Each row comes from the steps of one path. Every step used is in the known rows, and no mark comes twice. Write the path behind each row, first mark first.
Known rows
d g p c: [ 132   -9   44 -229  176  167 -282  -12  -44 -166   68  110   30 -225
  137 -198 -106 -307   82  103  -64 -302   84  -57  -67   89   48  186
   32  -70 -380 -113   85  245 -104  -23  -87  -93  -76  107  129]
c b j g p: [ 302   33   54 -299  308   86 -214   18  -20 -104  -89  -59   26 -224
  152 -245  229 -394  -42 -149  -83  -32   77   -2  -90  -48  -73  393
 -118   77 -439  -47  224  143   27  167   72 -246   -5  102  292]
p d g f: [ 240  134  255  -23  287   58 -253  145 -224 -111   78   82  -32 -328
  231 -254 -141 -241   60 -139 -175  -72    5 -126 -173   12  345  132
    6   45 -403    5  -97  204 -157  216  203   71 -218  233  103]
d g f e p z c j: [ 191   86 -148 -208  202 -287 -113  -39  -54  -37   40  304 -157  -47
  260  -84 -190    8  223 -202   63 -147 -149  144 -119  136   38 -142
 -183  187  -16  -10  -81  201   87 -266  -66    8 -151  187  -85]
z e f j p g b: [  72 -203  -61 -227  136  -82   58   53  151  -74 -112   50  116  124
  131  -21  116  -39   35 -247  -77  294  -37   20 -175 -168  -39   73
  -66  -32 -212  -88  213   13 -111  141 -122    3  -80  208  -20]
d g p z c b f: [ 120  198    6 -304   97  -24 -171  -10 -109 -218  -77 -118   -8    0
  268 -183 -136 -339  153  118  -19 -273  -48 -122 -106   15   54  -21
  -56  108 -113 -246  136  -92    1  -56   51 -153 -204   81  195]
p g b z c: [ 131  -37  -76 -253   77   38  -73 -131  -73 -128   76   -7  116  -40
    4 -259  113 -164  124   55  118  -52 -103 -161 -103  -39    5  -60
  109 -172 -176 -143   92  -68 -261  216   85 -130 -102  383  203]
d g j e p c f: [  57   64  -75 -149  231 -111 -204  -52  104 -227   72  187  -81 -241
   19  -91 -188 -174  132  -64   45 -143  -27  -53 -174   88  161  -27
  -83  192 -169  -74  235  271  -38  -92  -42  -73 -142  154 -113]
e c b p g f j: [ 218 -150  170 -113  163 -203  -64   28   35  162   -3  292  -52 -323
  144  -66   61  -99  200 -147  -37  195  -53   82  -95 -173   57   15
 -165  117 -289  -14   96 -178  -33   -9 -106   -9 -271  298  150]
d g b p c: [  78 -100   35 -275  193   92 -223    1    7  -55   51   48  -12 -435
  158 -318   60 -246   84  -22   65  -86  -29 -154 -166  -38   95   55
   95 -168 -385  -85   90  -52  -78  102 -171 -181  -93  259  169]
c z e p: [  69   40   17 -187  241 -113  -93  -52  191  -25   74  -61  132   72
  397 -216 -147 -230  -49  -81   55  100   26  -83 -172  208   76  154
   11  -65  -92 -127    0  232 -119   81   61  -73  -67   65 -154]
d g b z p c: [ 142  -67  -36 -271  125   38 -242   -6  -89 -114  132  -12  117 -293
    8 -304  -48 -193    3  -27   28 -132  -15  -82 -114  124  104   97
  182 -117 -200 -141   54    8 -222  176  -96 -162  -43  359    3]
e c f j g d: [ 251 -135  168 -263  228 -111  -39   52  -77   33  167  -70   37  -41
  -56 -136   93 -389  180  -63  -15  174   -8   23 -234 -231 -117  186
 -230  190 -247 -122  -17   -2 -173 -160  145 -204   68  177   -9]
p c f e: [ 182  -48   38 -235  193  -49 -191  196  163  -16  -41   38   65  -81
  110  -84 -120 -235  289   -1  138   43  161 -127 -126   63  202   12
  104 -189 -132  -31  -71   78 -369 -152   15 -102 -202   53   78]
d g j p c b z f e: [ 166  123  -25 -256  144 -165 -136   31 -143 -106 -105  263  -22 -352
   71  114  152 -120  110 -194  199  -49 -124   29 -154  -40  -11   53
  -85  142 -128  -35   84  103   38  136 -161  -36 -174   97  112]
z e f j g: [ 132  -29  236 -241  187 -145  -75  180  -58  -60  -47   93  -61  107
   -6  -26  141   -5   53 -116 -161  233   13  -35  -91  -81   37  248
 -159  -60 -101 -103   58  111  -85  -47   87   94 -147   10  -40]
e p z d g f j: [ 150   36   16  -36  269 -113   -9   -1  -14   33   97  143 -146  -15
  355 -243 -133   -1   36 -260 -133  -35  -90   65  -47  102  165   25
 -202  154  -53   21  106  109  -21 -145  -12  143  -30  271 -234]
e p z f j g d: [ 219   35   14 -213  250  -73   -7 -153    0   70  233   58  -68   31
  238 -180  172 -173    6 -226   23   37  -67    6  -87  -41  -83  190
 -223  197   29  -32  -40  182  -33  -29  113 -144    8  197 -109]
f j e p d g b z c: [  30 -103 -228 -202  169  -22 -194 -205  -76 -146  150  -82   23 -112
  -53  -29  154 -150  238  -36  158  -49  -59   -6 -224  -39   65  -68
  -89  129 -151  -47   42  123  -54  191  -65  -84    0  330  -98]
c d g j p z: [ 272  146  -85 -137  254 -218   62  -44  -73 -331   41  244  -17  -36
  451  -65  -43 -202 -133 -160  -54 -296 -138  151 -121  -14  -91  192
 -169  164 -127 -152   75  227  185  102   -6 -147  111   16   10]
f e c j g: [ 245 -132  156 -236  222 -273  -86  106 -105 -109   45  125   36 -126
  -64  -73   79 -164  145  -64   54  103  -26  162   -1 -151 -188  139
 -116  166 -366   21 -142   98   26  -72   -5 -232  -77  122   96]
d g b p z e: [ 231   12  -80 -387  230 -153  -41   31   56 -182    7  -72  -52  -13
  347 -307 -147 -121  -22 -133   16  -54   -2  -90 -273   66  143  165
  -91 -258 -140  -99  103 -102   41   61 -111  -31   38   86   78]
p z c f: [ 151  106  -65 -237  140 -112 -102   14    0 -162   16   44  -33  212
  293 -117 -173 -162  182  117  -31 -183  -38 -216 -167   59  190  -81
  -34 -130  108 -176   29    9 -255 -281  266  -50 -186   70  106]
d g b j e c z p: [ 135  -84    2 -148  289 -168 -230  -17   60 -259  -88 -133  152 -227
   -9 -154 -139 -377  -24  -30  103  -11  -39  140 -142  140   41  135
  -62  273 -226  -75  118   45   56  -10   36 -144   19  204 -105]
j g f e: [ 345   29  193 -270  200 -118 -257  191   13    6   30  106 -116 -144
  104 -194  -61 -163  131 -144   84  133   76 -104   44   -6  154  146
   29 -104 -254  133  -58  120 -234    5  108  -25 -198   66  175]
f e c b j p: [ 178 -154  -37 -135  186 -131   -2  156  177  -59 -173    3  156 -164
  133  121  157 -397  119 -191  139   59 -122   26 -115  -97  -89  291
 -124  146 -408  -87   19  -81  -30   34  -64 -269  -48   40  183]
c j f e p: [ 168  -60  -79 -186  228 -197 -137   37  228  -18   21   21  108  -96
  255 -104  -42 -145  185 -244  111   90   54   78  -10  114  -28  -13
  -98   46 -183   77  -66  243  -68  -15   41 -101 -132   53 -123]
b f e c j p g: [ 116 -139  -90  -98  119 -264   74   82  115  -27   90   90   95  -76
   79   16  -68 -125  179 -167   71   48 -111  123  -10 -136  -37   10
  -26   98 -358 -127  -77   73  109  -23 -129 -235 -203  142    0]
z e p d g: [ 138   84   18  -41  317   -9  -69   94  -58 -110  152  -89   38 -142
  212 -119 -117 -276   15 -104 -127  -60  -80  -89 -271  113  248  254
    4   43 -414  -77  -89  353  -85  351   48 -115  -22  183 -142]
p d g f j e c: [ 143 -165  207  -16  204 -127 -225   33  -99 -236   96  128   11 -191
 -136  118 -137 -185  275   12    4  -19   60   80  -86 -116  154  102
 -231  289 -338   52  -93   68  -35  -42   28   81 -204  135  -32]
d g p z: [ 257  112 -131 -236  231  -81 -139  -42   27 -270  -21   28  -55   31
  474 -342 -192 -221  -50   32 -109 -382   69   59  -49  146   41  154
  -85  -72 -158  -99   73  187   49 -120   10   -7   64   71  160]
j g p c b f: [ 107   36  202 -322  122  117 -304   11  -96 -117   35  -85   90 -209
   42 -240   45 -349  140   57   19   -3  135 -170  -12 -121   -8  155
   67   35 -306 -141  117  -58 -104  139  -24 -320 -324   97  242]
z p g f j: [ 287  -72  156  -94  168  -20  -98   40   90  165  103  244   -5 -122
  226 -122  -78  -35   13 -267 -199   60   28   13   26  112  238   58
    4   22 -115  -37   97  133 -190   19   69   87 -196  286  -62]
z c f j p: [  73  -83  -95 -245   55  -33  -78   20   82   68   77   87  -13  147
  297  169  100 -151  133  -95  -99  -42 -108 -135 -179 -113   82  -21
 -121  -11  -51 -201  133  128 -109 -282   82  -50  -71    0  -30]
c j f e p z d g: [ 174   72 -138  -58  310 -218   16  105  -66 -218   77  -40   32   19
  234 -201 -209  -42  101 -236  -27   11  -63  203  -51  125   20   24
 -221  159 -162   74  -24  221  126  -41   12  -87   20   92 -306]
j f e p d g b: [ 163  -44  -65 -141  337  -61 -220   31   16 -170  -79 -162  116 -266
  120 -218   16 -349  194 -120  115  129   18   39 -196  -41   66  -18
   -1   85 -404  196   15  179 -153  342   -9 -171  -42  259  -23]
e f j p c: [ -65 -198   41 -114   73   14 -121   63   77  -21   -8  254   63  -21
  169  116  116  -53  142  -88  -72   26   -2  -61  -40  -68   11  114
  -38  -52 -106 -187  -17  103 -121 -175  -86    4 -230   21  -27]
z f e c b p g: [ 213  -29    9 -149  175 -264    2  135   93   63  -22  110  -42 -309
  117   62   60 -176  193   -9  126  130 -145  -36  -63 -121   66   68
  -15   50 -349    7  -21  -72  -67  167  -39 -213 -280  197  199]
p g b f e c: [ 123 -197   68 -198  177 -215   -2   81  183  -89 -116 -133  115  -98
  -72 -160 -109 -347  310   87  262   77  -25  -44    9 -101  -13  -60
  101    5 -339  -19   -6 -221 -271   38  -60 -192 -191  282  149]
g b p z: [ 199  -96 -131 -333  244 -118  -67  -69  171 -112  -27  -72  -20  -85
  572 -420   -1 -169  -15 -113   57  -94   60 -115 -100   26   64   33
   25 -233  -92  -68   29 -171  -53   12   -1 -130    7  182  238]

Write each row's path
[ 288  -52  -52 -386  230  -70  -46  -70 -192   -8  312    2  -50  -78
  227 -214   75 -226   93 -220  -11   11  -56    2 -225  -85 -121  179
 -204   78 -162 -198 -160   79  126  -66  119 -332   65   90   50]	b p z c j g d
[ 159  112 -137 -217  221 -115  -49 -102  -38 -237   66    4    4  -25
  197 -193   17 -292   67   67  124 -195 -210   33 -176  -50 -113   -6
  -47  172 -176  -44   86   97 -116  183  -28 -262   69  331  -44]	e p z c d g b
[  34 -226  -29 -237  287 -156 -115  -17   -1 -132   25 -210   10 -226
  138 -157   11 -239  106  -50  113  178   -7  113 -193 -131  -20  -11
 -189  188 -312  -22  143 -105  158  -58 -125  -98  121  173 -134]	f j e c z d g b p
[ 132   89   -6 -221  261  -50 -158   19   10  -88   31   53   13 -295
    0  -46  112 -277  165  -27  264  -41 -123    6 -158  -79  -38   30
   19  185 -276  107   39  192 -219  272 -145 -210  -90  321  -98]	z f e p c d g b
[ 168    0 -204 -198  262  -48  -68 -164  144 -292  114  -25   78   69
   52   28   64 -275  176  -41  275 -165  -54   -9 -118   26  -52  157
 -151  167  -51  -43   44   87 -105  167   72 -291  -26  152  -85]	g b j e p z c d
[ 288 -109  102 -348  182 -347 -216  199  -17   78    4   60 -170 -382
  101  -55   21 -263  233  -42  141  239  -67  -57  -98 -204   10  155
  -90   42 -414   66  -35 -194  -68   16  -50 -236 -207   90  275]	j g f e c b p
[  36  -96 -267 -126  231 -100 -194 -114   46  -38  250 -103    5   -4
   87  101   36 -121  314  -67   79   25   75  -86 -258   12  259  -12
  -91   69  -38  -71  -88  252 -150   76  114  -90 -134  168 -193]	b z c f j e p d
[ 155 -150  113 -191  174 -167 -121  171  -75  -65  106  -47  -89 -303
   59   56  -69 -176  190 -129  -24  166  -61    8 -129 -169   93  122
 -279  300 -410  -20  103 -188   71  -28  -56  -64  -90  115  -39]	z d g f j e c b p
[ -32 -134  100 -168  336   13 -193   30 -211  -65   -2  -21   48   39
  123 -112   31 -142  128   10 -102  274  161   92  -75  -29  -66  159
 -100   94 -106  -70   55  225  -62 -129   48  -59  -93   25 -207]	e f j g p c z d
[ 136  -20  -41 -141  126  -44  -60   89 -142   39  207   39  -70  -82
  256 -113   36  -16  -19 -327 -135   22 -119  -18 -120  -86  142  136
 -174    7 -214 -101  113   92   38  -37  -14  117   28  155 -148]	b z d g f j p
[ 354   50  -39 -195  279 -188 -265  240 -110   40   97  -47  -82 -316
  174 -145 -214 -189  156 -219   13    8   53  -16 -177  176  387  141
   89  -78 -240   33 -194  203 -212  188   73   33  -94  197  -42]	b z p d g f e
[ 230   -8   89 -227  236 -384  -72    5 -172 -163   19  249  -70  -24
    2   -6   58    7  149  -52  102    9  -70  165   15 -134 -148   78
 -212  189  -81   91 -154   80  110 -178   26 -125 -217   95   78]	p z f e c j g
